Known rows:
zisel: [ 14 -10 -12  24   2  11  15   7  -3  19  -2  -2 -17  13 -18   5 -14   2
  26 -19  20 -15  12 -11  22 -16  14 -30  -6  -4  -2  26  -7]
kekil: [ -9 -29  -4  19  15  -6   2 -13 -16  -3   4   2   0  -9 -19  14  28 -17
  16   6 -15 -19 -15 -14  30 -19   0  12  -5  21   6  13  22]
madas: [  7 -34  15  27  27 -10 -12 -20 -33   3   8   1   1   2  14  17  19 -32
  -6  10 -18 -21  -8 -21  24 -33   3   9  13   9   2   7  24]
truflal: [ 12 -10  15   0  -9  -3  33 -16  -1  23 -16 -10 -22 -27   8 -22 -17 -30
   6 -24 -22  -9  11 -21  -3 -26   7 -33   9 -14 -37  20 -15]
tarasil: [ -6 -12  -2  -5  -7  -1  -2   2   7  15   1   2 -23 -24  -4 -30  18  -5
  -7   7 -23   9  -7   1  -5  12  -1 -33   5 -12 -10  11  -8]
vifle: [ -7 -12   8   5  -4  -3  17  -8  -4  21   1  15  -7 -32  19 -23   6 -19
   0   2 -27  14  -7  -9 -17  -5   3 -30  11 -16  -3  -3   5]
kabrule: [-10 -16  -5   4   2  20  -7  13 -18   0 -15  -2 -22 -12  -6  -8  23   7
  16   3 -16   6  19  13  20  -6   2 -11  -5  17   1  20  -6]
dostar: [  2 -14 -16  25  -7  -8 -14  31  11 -23 -29  30 -41  10 -11  13  -3  -8
  22   9  12  21 -13  -3 -17  -1  16 -39 -22  35   5   7  30]
grelo: [ -6  -4  -3  25  13 -10   0  27  14  -3 -32  34 -28  -7   4  16 -17 -21
  28   0  -3  19  -9 -16 -21 -16  20 -33  -2  28   4   1  23]
klabube: [-25   3  17  28  27  10  11 -14  -7  12   9  23  -5   3  -4 -28  18  -3
  31   7 -20  -2  -1  13  10  13  20 -16  -6   5   2   4  14]
trastok: [ 16   1 -14  10 -11  29  20  29   0  19   0   6 -12   9 -15  16 -17  10
  22 -32  22 -10   5  -6  29 -14  28 -32 -11  -7   0  29 -10]
ruga: [  8 -35 -11  22  -8   0  29  16  -2  24 -11  -6  -4   1 -20   1 -17 -26
  17 -16  14   7  19 -22  23 -24   2 -24   2   8   4  17 -21]
trudel: [-28 -16  -1  16  17  -6 -12 -18  -4  22  -4  16   1 -16  19   2 -17  -4
  31 -11 -24 -25   1  -9 -23  -7  17 -35   5  -9  -3   4  22]
gromek: [ 11 -12 -15   6  -1   3   7   1  -9  19  -5   5  -3  10 -17  17   1  10
  20   4  11  -8  -9 -21  24 -12  20  -8   0  12  -3  17  -7]
sabruvem: [-30   0  15  26  27   2  24 -12 -19  15   0  27  -1 -13  18 -23  -1 -18
  27  -8 -26   0   2   2  -3 -10  24  -6  12  -5   1   3  15]
skubri: [ 12   4 -10  19  -3  33  15  27 -24  18  15   6 -14   5  24  19  -6  13
  31 -35  20  15  -7  25  28 -10  36 -13  -3  -7   5  27  26]
brenil: [ 14  -9  10  10  -5   7  24   1 -31  21 -19  -8 -34 -32  18 -19  27 -15
   8 -17 -29  17  29   1  23 -28  -2   3  17  -2   3  26 -15]
fligok: [-21 -11   3  13   7   5 -13  11   2   8  -6   8  -4  -2  -8 -17  13  -3
  10  10 -15  -2   3  11   0   5   5 -26 -21   3   3   3  11]
zadru: [ 13   3   3  16  11 -10  17 -10 -33   8 -16   7   0 -17  17  15  24   7
  31 -23 -24 -21   9 -15  25 -24  10   8   9   0   4  20  22]
dragrezer: [-24  10  19  29  29  11  20 -19 -26  21   8  30   0  -6  26 -27   8 -15
  31 -15 -21   0  -5  23  -5  -3  36  -3   9  -9   0   3  25]
zuner: [ 11 -19 -12  17   4  25  -4  -2  -7  10  -2   4 -20  11 -15   6 -16  -2
  18   0  13 -15   1 -15   1 -17  20 -31  -5   2 -18  24   5]

Facts:
babrir (Ω kloflas)
beso (Ω flebom)
bote (Ω gredra,midubul)
breklo (Ω drepu,gigreska)
brenil (η lado,drazer) (Ω logrizom)
breskupel (Ω zuklo)
brifi (η lili,desko,dostar) (Ω dalenus)
brogan (Ω dretrosum)
brogon (η klatril) (Ω nudo)
bromil (η zulopon,drepu,faklar,rilir)
brostubram (η gisan,flokem) (Ω klatril,dotu)
buples (Ω brenil)
dalenus (η gabros,pluskem,desko,magror,fuflomu,pofla) (Ω sovi)
debol (Ω brifi,fladodre)
diri (Ω kabrule,peto)
dostar (Ω pibufis)
dotu (Ω zavos,logrizom)
drabro (Ω postu)
dragrezer (η debol,floflok)
drepu (Ω dretrosum)
dretrosum (η laguk,pofla)
dronun (η buples,babrir) (Ω pluskul,lozigren)
faklar (Ω brenil,vegik)
fladodre (η redotan,peto)
flagi (Ω dreklo)
flebom (η tidin,dotu,zotren,sovin,festas) (Ω dreklo,klatril)
flokem (Ω vustestuk,mitudi)
fuflomu (Ω roflura)
fuvuk (η fluka,klaskis)
gabros (Ω logrizom)
gege (Ω kufluski)
gibrul (η vumu,lado,lisi,tedrol)
gredra (Ω brenil,lisi)
grelo (η dostar,vafe) (Ω pibufis)
gristes (Ω plugek,drazer)
grogrofil (η brogan,sovin) (Ω lisi)
gromek (Ω lefon)
grovol (Ω floflok,zuklo)
kidus (η trostu,tuver,tidin,midubul,stinin) (Ω zavos)
kitek (Ω drepu)
klaskis (Ω drepu,zavos)
kliskal (Ω pluskul)
kloflas (η grakoral,zofom,kekil) (Ω kitek,truri)
kufluski (Ω flolofan,zavos)
lado (Ω brenil)
laplus (Ω festas)
ligre (η grovol,klabube,beso) (Ω zesko)
lili (Ω stusa)
lisi (Ω zavos)
lozigren (η sibik,trostu,drabro,faklar,gigreska)
lustostak (η zede,plodol)
madas (η gabros,vitrul,kekil,kitek)
marir (Ω madas,kitek,meklo)
meklo (Ω zufa)
miklu (η dostar,flilel,festas)
mitor (η ruga,peto)
mitudi (η laplus,grovol,tuver,lisi,beso,flilel,pofla) (Ω sovin)
nadrom (η tidin,vafe,plodol) (Ω gigreska)
nudo (Ω breklo,drepu)
nuples (η bote,kliskal,tedrol) (Ω magror,peto)
pefu (η ruga,flolofan)
pemir (η klatril,skidre,drabro,vomu,kliskal,festas)
peto (Ω logrizom)
pibufis (Ω plugek)
pitrul (Ω gigreska,skilu,redotan,logrizom)
plemidrir (Ω drepu,lisi)
plodol (Ω faklar)
plukin (η lili,vustestuk,stusa)
pluskem (Ω plemidrir)
podar (η kiba,stepak,fuflomu,skilu,kufluski,zavos) (Ω lisi)
postu (η tidin) (Ω stinin)
rarim (Ω zubrel,postu,kidus)
ravik (η pluskul,flagi,fligok) (Ω vustestuk)
ruga (Ω lisi)
rugun (η trastok,gisan,skubri,rilir)
sabruvem (η buples,gredra,skudi)
sibik (Ω gredra,tiklor)
skubri (Ω brenil)
skudi (Ω brenil)
sovi (Ω zuklo)
sovin (Ω midubul,logrizom)
stezek (η zede) (Ω zadru)
stibos (η lili,skubri,gristes)
stikledor (η plemidrir) (Ω zuklo,zavos)
stinin (Ω vustestuk,grakoral,brogan)
stino (Ω drepu)
tedrol (Ω vegik,logrizom)
tese (Ω plemidrir,stinin)
tidin (Ω roflura)
tobun (η gromek,kekil) (Ω truri,faklar,rilir)
trastok (Ω lefon,stikledor,lisi,logrizom)
tredruk (η brufa,stoza,vafe)
trogrel (η vomu,stino) (Ω drepu)
trostu (Ω breklo,lefon)
trudel (η voplom,dotu) (Ω grakoral)
truflal (η tarasil,kliskal) (Ω zavos)
truri (Ω drepu)
vegik (η klabube,debol,skudi) (Ω lisi,logrizom)
vifle (η tarasil,drazer,logrizom)
vitrul (Ω gredra)
vomu (Ω breklo)
vumu (Ω brogan)
vustestuk (Ω zuklo)
zadru (η gabros,gege,zotren) (Ω peto)
zede (Ω nudo)
zisel (Ω klaskis,gredra)
zofom (Ω tidin)
zorel (η rilir) (Ω zesko)
zotren (Ω faklar)
zubrel (η stoza) (Ω magror,gredra,miklu)
zufa (Ω zorel)
zugom (η kiba)
zugral (η desko,skubri,driplo,foditrak)
zuklo (η debol,skubri,laguk,tedrol) (Ω dretrosum,zavos)
zuner (Ω plemidrir)

Rows:
No name comes twice in this set of rows, the named rows included.
[ 12   0 -26 -14 -11  25 -17 -12 -12  17   1  18 -27  13 -14  13 -14  11
   2   4   7   8 -10 -24 -19 -12  31 -29  10   5 -28   8  -5]  vomu
[-15 -25 -19   1  -7  44 -12  16 -10  23 -16  27  -8  12 -18  -4 -17   6
  23  10  14  20  18 -21 -18 -17  33 -23   9  26 -34  -1 -19]  zede
[-33 -35  17  -3  10  -1  20  -9 -15  16 -13  -6  -2 -32  11 -17  -6 -30
  14  -2 -24   4  12  -8  -8 -23   3   4   7   1 -12   0   3]  fladodre
[-11 -19  14  11  10   2  27 -13  -8  15 -25  -9  -6   4   4   5 -20 -29
  21 -31 -12 -22  16 -19   9 -22  14 -14  14  -7 -23  12   2]  stikledor
[  9  10 -20  21 -11  12  10  18   1  22  -5  11  -3   4  -6   9   5  14
  32 -11  -7   1   7  -7  18   8  21 -35  -1  -6   6  20 -10]  diri
[  4 -34 -12 -20  12  39 -16 -18 -30 -27 -15 -12 -40  10 -17  13 -13 -26
 -12  13  15 -18  23   7   0 -27   7   9   3  30 -39  23  11]  drepu
[-23   6  17  26  24   3  -7 -16 -28   9 -30   6 -12  -5  20   5 -21 -25
  30 -36 -19 -23  27 -19  11 -33   8 -22   2 -10 -35  21  19]  kidus
[  9 -20 -15 -22  -1  42 -16  19 -30  25   3  -5 -20 -32   2  20 -18   2
 -10 -31  19 -12   9  25  26 -26   1   2 -16   1 -18  21  23]  rilir
[-11 -18   9  20  10  -4  -2  12  -4   8  -3  10   2  -6  29  13  -2 -26
  12   0 -18  15 -12   9 -15 -17  21   7   5  -6   5   5  25]  plukin
[ 10  -3 -16  28  10  -7  25 -16 -27  25   8  22   1  10 -13  16 -14  -3
  30 -12  -3 -13 -17 -20  20 -29  30  -2  14   2   5   7  24]  tobun

The same objects again, as new rows of numbers:
Known rows:
ruga: [-23   0  -7  16  24  -6  10 -18   0 -16 -20 -22  -7  -7  23  11  22   1
   8  17  -6  47   9 -11 -42  -2 -15 -16   6   2]
babrir: [-20   1 -11  14  32   1  20 -17   5  -9 -16  -9   5   9   9  12  26  -6
  17  10  -3  38   7 -22 -28  -7 -12 -22  -4  -3]
kekil: [  6 -25 -11  14  27  -1  30 -10  11 -13 -26 -23  -7   7  16  16  14   3
 -13  17  -5  31  -3   5 -21 -45  -1 -33  -3  -6]
trastok: [-19  -6   2  12  28  -4   2 -14  -5 -16 -18 -19   1  -6  19   3  31  -6
  17  20  -3  55  19  -8 -36   3 -33 -14  11  10]
lefon: [-14  -7   2  17  14 -11  15 -26  11  -7   3 -29  -6 -10  12  11  15  22
  11   9 -32  24   9 -11 -35 -13   0 -32   2 -17]
vustestuk: [-24   7  -8  17  16  -6  24 -22  18 -12 -13 -25   2  -5  12   7  21   9
  11   9 -16  28   9 -29 -40  -4  -6 -19   0 -19]
flokem: [-17  -6  -1  13  25  -2   8 -14  -1 -15 -19 -20   1  -3  19   5  25  -3
  13  19  -4  49  15 -14 -34  -3 -24 -14   7   4]
peto: [-11 -16   7  17  13 -15   2 -23  -2 -14   1 -32 -15 -18  24  11  15  21
   7  15 -31  34  11   9 -42  -9  -2 -29  10  -2]
diri: [ -5 -23   6  12  24  -8   1 -14 -13 -16 -15 -22  -2 -10  23   1  21   2
  13  21 -10  49  12   3 -33 -11 -22 -26  12  12]
nuples: [-10 -31  11   5  21 -13  -7 -15  -5   0 -17 -10   1 -31  32  -6  15   1
  17  20  -9  55   6  -7 -21  -1 -12 -23   4  12]
gredra: [-15 -11   5  16  13 -15   6 -22   0 -11  -1 -32  -8 -20  15   6  15  16
  12  14 -28  34   9  -5 -46  -7  -7 -26  11  -5]
laguk: [  8 -25  -2  10  21  -5  30 -11   4 -12 -26 -24   9   1   3  11  13   3
   1  19 -12  33  -7  -9 -18 -37  -6 -32 -13  -6]
gristes: [ 22 -31 -23  21  28 -41   2 -26   3  15 -48 -38  12  13   5   9  17 -16
   0  23  26  27   6   4 -17 -27 -21 -11 -25   5]
driplo: [  8 -25 -10  10  20  -6  34 -13   4 -18 -27 -27   7   4   9  10  16   5
  -4  19 -12  35  -4  -5 -15 -35  -5 -31 -13  -7]
brifi: [-18  -2 -22   3  14  -6   6 -15  30 -18 -30 -13  22 -12   9  -6  33   8
  -2   9  -3  31   6 -32 -32   1   6 -22   9 -11]
debol: [-13  -3   3  14  23   3  21 -11   2  -5 -27 -14  11   3  -4   9  13 -11
  11  21  -3  45  -3 -28 -32  -9 -19 -15  -5   1]
dreklo: [ -5 -18 -13  13  12 -27  40  -7   7 -29 -31 -45  -7 -41  13  10   2   8
 -14  17 -28  34 -10 -14 -54 -36   2 -20  -4 -19]
flagi: [ -5 -20 -14   9  23 -17  32  -2  -4 -31 -45 -36  -3 -33  18   8  10 -10
 -10  24 -10  51  -8 -13 -49 -30 -12 -13  -1  -2]
ligre: [  8 -28 -33  -4  53 -18  21   1 -16 -11 -14   9  15 -26 -10  18  17 -21
  11   5 -14  34 -13  -3 -17 -40  18 -32 -18   7]
lustostak: [  2 -25 -15   6  23 -10  23  -5   3  -3 -36 -23  -1  -6   0  18  13   9
 -13  19 -19  38  -3  -4  -7 -12  23 -37 -22   4]
pofla: [  8 -25  -7  10  21  -4  30 -10   5 -13 -27 -23   5   6   6   9  11   2
  -4  18  -8  32  -6  -6 -18 -40  -5 -33  -9  -7]

Rows:
No name comes twice in this set of rows, the named rows included.
[ 10 -22 -36   4  44 -29  39 -10 -10 -31  -2 -12   6 -21  -2  22  22  -2
  14  -1 -33  17 -12   0 -24 -53  19 -41 -22 -14]  zesko
[-23   5  -9  16  24  -1  28 -16  14  -8 -22 -19  -1   3  13   9  21  -1
  12  12  -4  36  12 -33 -32  -2 -14 -22  -2 -12]  stinin
[-21   2  -7  16  26   1  19 -13   6  -9 -26 -15   3   4  10   6  19  -9
  13  16   3  45   6 -31 -38   0 -19 -13   3  -3]  grovol
[  6 -28   0   3  19  -3  22  -7   8  10 -28 -14  12 -10  -5  11   6   3
  -6  20 -15  35  -9 -12 -10 -27  11 -32 -18  -1]  dragrezer
[ 22 -30 -22  26  23 -49   8 -31  10  24 -37 -46   4   7   4  15   7  -3
  -1  18  10  14   2   2 -18 -30  -7 -20 -32  -8]  pibufis
[-16  -8   0  15  31   1  11 -16  -5 -10 -13 -14   1   6  17   5  25  -4
  20  15  -4  44  19 -15 -25   0 -22 -25   7   6]  trostu
[-22   1 -11   9  20   4   9 -12  32   4 -23  -9   6 -14   8   5  19   2
  -5   9  -2  31   7 -27 -35  -7   2 -19  11 -11]  dalenus
[  8 -31 -11  11  17 -11  39 -13   6 -19 -26 -30   0   0  17   4  13  12
  -3  13 -15  28  -1 -11 -12 -38   1 -41 -12 -15]  festas
[ -7 -26  -6   4  10 -18  -1 -17  12 -11 -12 -24   4 -30  19 -10  19  20
   2   9 -19  30  10 -11 -30  -7  10 -37  14  -7]  miklu
[-23  -8  -6   9  29   0   7 -15  17   6 -20  -1   4  -6  24   1  26   1
  15   8   1  40  13 -22 -13   5  -3 -25  -3  -2]  brogon
[-13 -24  12  10   8 -21  -6 -23   9   3   3 -24  -7 -39  26   2  10  25
   8   9 -34  34   9   0 -32  -5  11 -34   6  -7]  brenil
[-13 -15   8  14  18 -13   5 -21  -1 -14  -3 -31  -6 -19  21   7  21  16
  13  13 -26  40  20   2 -37  -9 -15 -25  11  -2]  faklar
[ -9 -18   6  14  23  -6  -3 -15  -6 -13  -5 -22  -8 -12  23   3  18   6
   9  18  -8  41  17   4 -42 -13 -22 -25  22   8]  gabros
[ 22 -32 -20  26  19 -50  11 -35  12  25 -36 -46   1   2  12  13   7   0
   0  15   7  14  -1   2 -17 -30  -1 -22 -35 -11]  drazer
[-22   3  -8  16  28   3  17 -14   6 -13 -25 -14   2   7  16   7  27  -7
  15  16   2  46  10 -29 -33   0 -21 -15   2  -2]  tese

The same objects again, as new rows of numbers:
Known rows:
zofom: [ -8   1   0  -6  19 -10   5 -16   0  -3  -3   6  10   1  -4  16   3  -4
   3 -12  -6 -12  -2   8  10   1 -23   3  13 -22   1   3  -1  -5   3   9
   2  -2  -6   6   3   5]
tese: [-13   7  -3 -15  26 -11   5 -21   4   0  -1   7  22  10   0  12   5  -2
  -7 -26  -8  -6   1   4  10  -1 -15   5  18 -27   7   7   5   9  -7   4
  -2  -3 -18   9   6  16]
plemidrir: [-19  -3  -1 -11  20  -2   6 -23   5  -7   1   6  22   9  -8   7  -3  -2
   0 -23  -9  -6   1   3   9   1  -9   8  16 -16   8  15   4  12  -5  -1
  -8  -3 -17   9   5  14]
podar: [-16   6  -2 -12  25   7   0 -24  -5   3   7   7  19   1 -13  16   2  -3
  -5 -28   1   0  -3   1   2   2 -16   4  14 -18  10  14  -2   4  -1   0
  -6   4 -19  13   9   9]
nuples: [-14   6   6 -14  21   0   0 -26  -1   5  15  14  12  -1  -2  15  12  -5
 -11 -28   5 -14   2   5  -5  -6 -22  -3   9 -19   2  14  -4  -1   4  -2
  -4  17 -12  21  12   4]
tedrol: [-13   4   6 -13  19   4  -1 -22  -4  -4   7  13  16  -2   2   2  14   0
 -13 -25   2 -13   6   6   3  -1 -14  -6   2 -21   7  23  -8   5 -10   6
  -1  10 -18  10   8   6]
vegik: [-14   5  10 -10  20  15  11 -28 -15  -9   6  20  12   2 -12   4   7   0
 -10 -27  -1  -4  -3   0   5   6 -18   8   9 -17  17  23 -10  10  -3  -4
 -12  15 -13  16  12   2]
dronun: [ -7   9   2  -6  21  -5   7 -18  -9  -1  -1  13  13   1  -9  20   6  -2
   2 -17   3 -10  -4   5   3   3 -28   4  18 -22   2   3  -3  -5  11   4
  -4   0  -5  12  10   6]
pluskul: [-14 -10   8  -5   9  -7  12 -15   2 -13   3   8  11   7  -7  12  -4  -6
   9  -9 -10 -17  -3   6  12   4 -17  10  11 -14  -1  -1   3   1   6   8
  -7   2   1   7   4   8]
sabruvem: [-13   3   6  -9  20  -1  11 -19 -11 -10   4  16  13   5 -15  16  -1  -3
   0 -16  -3  -8  -5   2   5   2 -24   9  17 -18   5   7  -4   2  10   2
  -7   4  -3  11   9   5]
flilel: [-14  -3   3  -4  14  -3   8 -15   0 -10   2   8  13   4  -2  16   0  -9
   4 -11  -5 -12   2   7  13  -5 -19   3  12 -19   3   7  -5   4   1   8
  -5   0  -5   3   6   8]
trudel: [-15   9  -2 -10  24  -6  15 -22  -1   5   3   9  15   9  -7  24   1  -3
  -1 -28  -1  -6  -5   1   9  -1 -20   3  21 -20   7   2   7   7   9   0
  -8   1 -10  12  12  13]
pefu: [-14   1  -1 -11  20  -2   5 -18  -5  -5   6   8  19   1 -20  18  -1  -7
   6 -13  -2  -8  -5   0   1   2 -21  12  16 -16   2   2  -2  -3  11   3
  -5   2  -4  13   8   4]
vafe: [ -9  -5  10  -4  20  -2  -6 -12   3  -3   0  11  19   3  -4  14  -5 -17
   7  -3  -5 -17   2   7  12  -8 -25  13  15 -28  -1   1  -4   7   0   1
 -12  -2  -5   1  10  17]
pemir: [-21   3   0  -7  17  -5   8 -18   4  -7  13   7  18  -2  -5  24   1 -10
   3 -20   9 -17   6   4   1 -13 -17  -4  14 -10  -1   1  -1  -1  15   0
  -4   4  -1  15   9   8]
kitek: [-22  -3  -8  -7  15   5   7 -15  10 -14  -6   5  23   9  -8  10  -7   1
   3 -16  -8  -5   3   4   9  -2 -11   9  18 -11  15  11  -4  12  -8   2
  -6  -8 -14  15  -4  13]
stibos: [-15   9   8  -7  12   7  12 -14  -3 -13   5  10   8  10  -4  20  -4  -6
   8 -17   7  -8 -11   2   1  -2 -25   6  18 -21   2   8  -8  -4  15  12
 -13   3 -12   5  21  14]
nuzon: [-11  -3   4  -7  18  -8   7 -14   0 -11   1   5  15   4  -4  13   3  -4
   4 -10  -6 -13  -2   7  13  -3 -19   5  10 -19   2   5  -3   1   2   9
  -3   0  -5   4   6   9]
vumu: [-15   3  -1 -15  24 -12  13 -18   3  -6   0   8  22  12  -2  11   2  -2
  -3 -26  -9 -10   2   3  12  -2 -13   5  19 -27   6   6   6   9  -1   5
  -2  -1 -15   8   6  15]
gege: [-12   3  -6 -12  23  -2   2 -16  -3  -5   5   4  22   1  -9  14   4  -2
  -4 -23  -4  -7  -1   1  15   0 -12   0   8 -24  10  10   2   6  -5   9
  -4   3 -13  -2   4   9]
midubul: [-17 -14   8  -6  15   4   6 -26   2  -2  10   8   9   6  -6   6   0  -5
   1 -18  -8  -9  -2   3  15   4 -11  11   4 -14   6  12   4  10  -7   0
 -12  11  -8   6   8   9]

Rows:
No name comes twice in this set of rows, the named rows included.
[-13   6   9 -14  11  -3   5 -18  -3  -8   2  10  10  10  -7  21  -1  10
  12 -19  13 -11 -18  -7   1   4 -24   7  12 -17   3  11  -4  -4  17  11
 -12   2 -12   9  25  12]  rugun
[-13   2   4 -12  14  -6   2 -20  -1  -5   3   7  14   6 -11  23   0   7
  11 -16  11 -12 -14  -7   6   3 -21   7  13 -14   1   7  -1  -5  15   5
 -10   1  -6   9  19  10]  bromil
[-25 -13   2 -12  11   7  10 -23   2 -19  14   6  22   9 -18   3  -9  -6
   7 -21 -12  -8  -2  -3  17   5   2  14   5 -12  11   7  11  15  -3   1
 -18   7 -12   0   6  13]  zavos
[-14   8  -2 -14  26  -7   8 -23  -1  -1   8   9  22   7 -13  18   2  -3
  -2 -29  -4  -5  -6   0   7   3 -16   4  19 -25   7   3  10   5   8   2
  -8   3 -14   8  14  13]  ravik
[ -6   1   9 -11  23   0 -10 -24 -11   8   6  17  17  -4 -15  12   5  -4
  -1 -15  -3  -9  -4   1   0   7 -29  14  12 -22   3   7  -2   0   2  -4
 -10   9  -9  16  13   0]  stezek
[ -9  11  -4 -16  22   9  -7 -17  -9  -6  12   7  25  -7 -16  22   5   4
  -3 -25  12  -9  -8  -4   7   0 -18  -3   5 -24  14  15  -6  -3   4   8
 -10   8 -17  -4  12   6]  brostubram
[-11  -6   5  -8  26   3 -14 -19   0   4  -2  11  21  -1  -5   7   4  -2
  -5 -10  -5  -9   4   5   9  -3 -22  10   8 -25   9  19 -10  12 -13  -1
  -7   2 -12  12   4  11]  plodol
[-17   1  13  -7  29 -10  -1 -11  -7  -8   4  -8  11  12   3  16  -1 -23
  13  -5   5  -7   7  10   8 -19 -17   4  16 -23  -9  16 -13   8   3  12
  -3 -10 -11  -8  18  23]  dostar
[-16  -5  -1 -13  18  -1   3 -19   1 -13  10   4  23   4 -16  10  -2  -3
   2 -19 -12  -8  -1  -1  13   2  -9   9   9 -20   7   7   7  10  -1   6
  -7   4 -11  -2   3  11]  flolofan
[-16   6  15  -6  34  -6  -1 -16 -10  -4   7   1  16   9  -7  21  -4 -24
  13  -4  10  -5   2   7   5 -20 -23   9  20 -19  -4  11 -13   9   9   3
 -10  -8  -7  -3  25  23]  grelo
[-16   2   4  -5  13   0  10 -12   0 -12   2   4   9   8  -1  16  -3 -11
   6 -12  -5  -8  -3   8   9  -3 -20   7  13 -22   0   8  -7   0   3  13
  -6  -2 -11   0  11  13]  desko

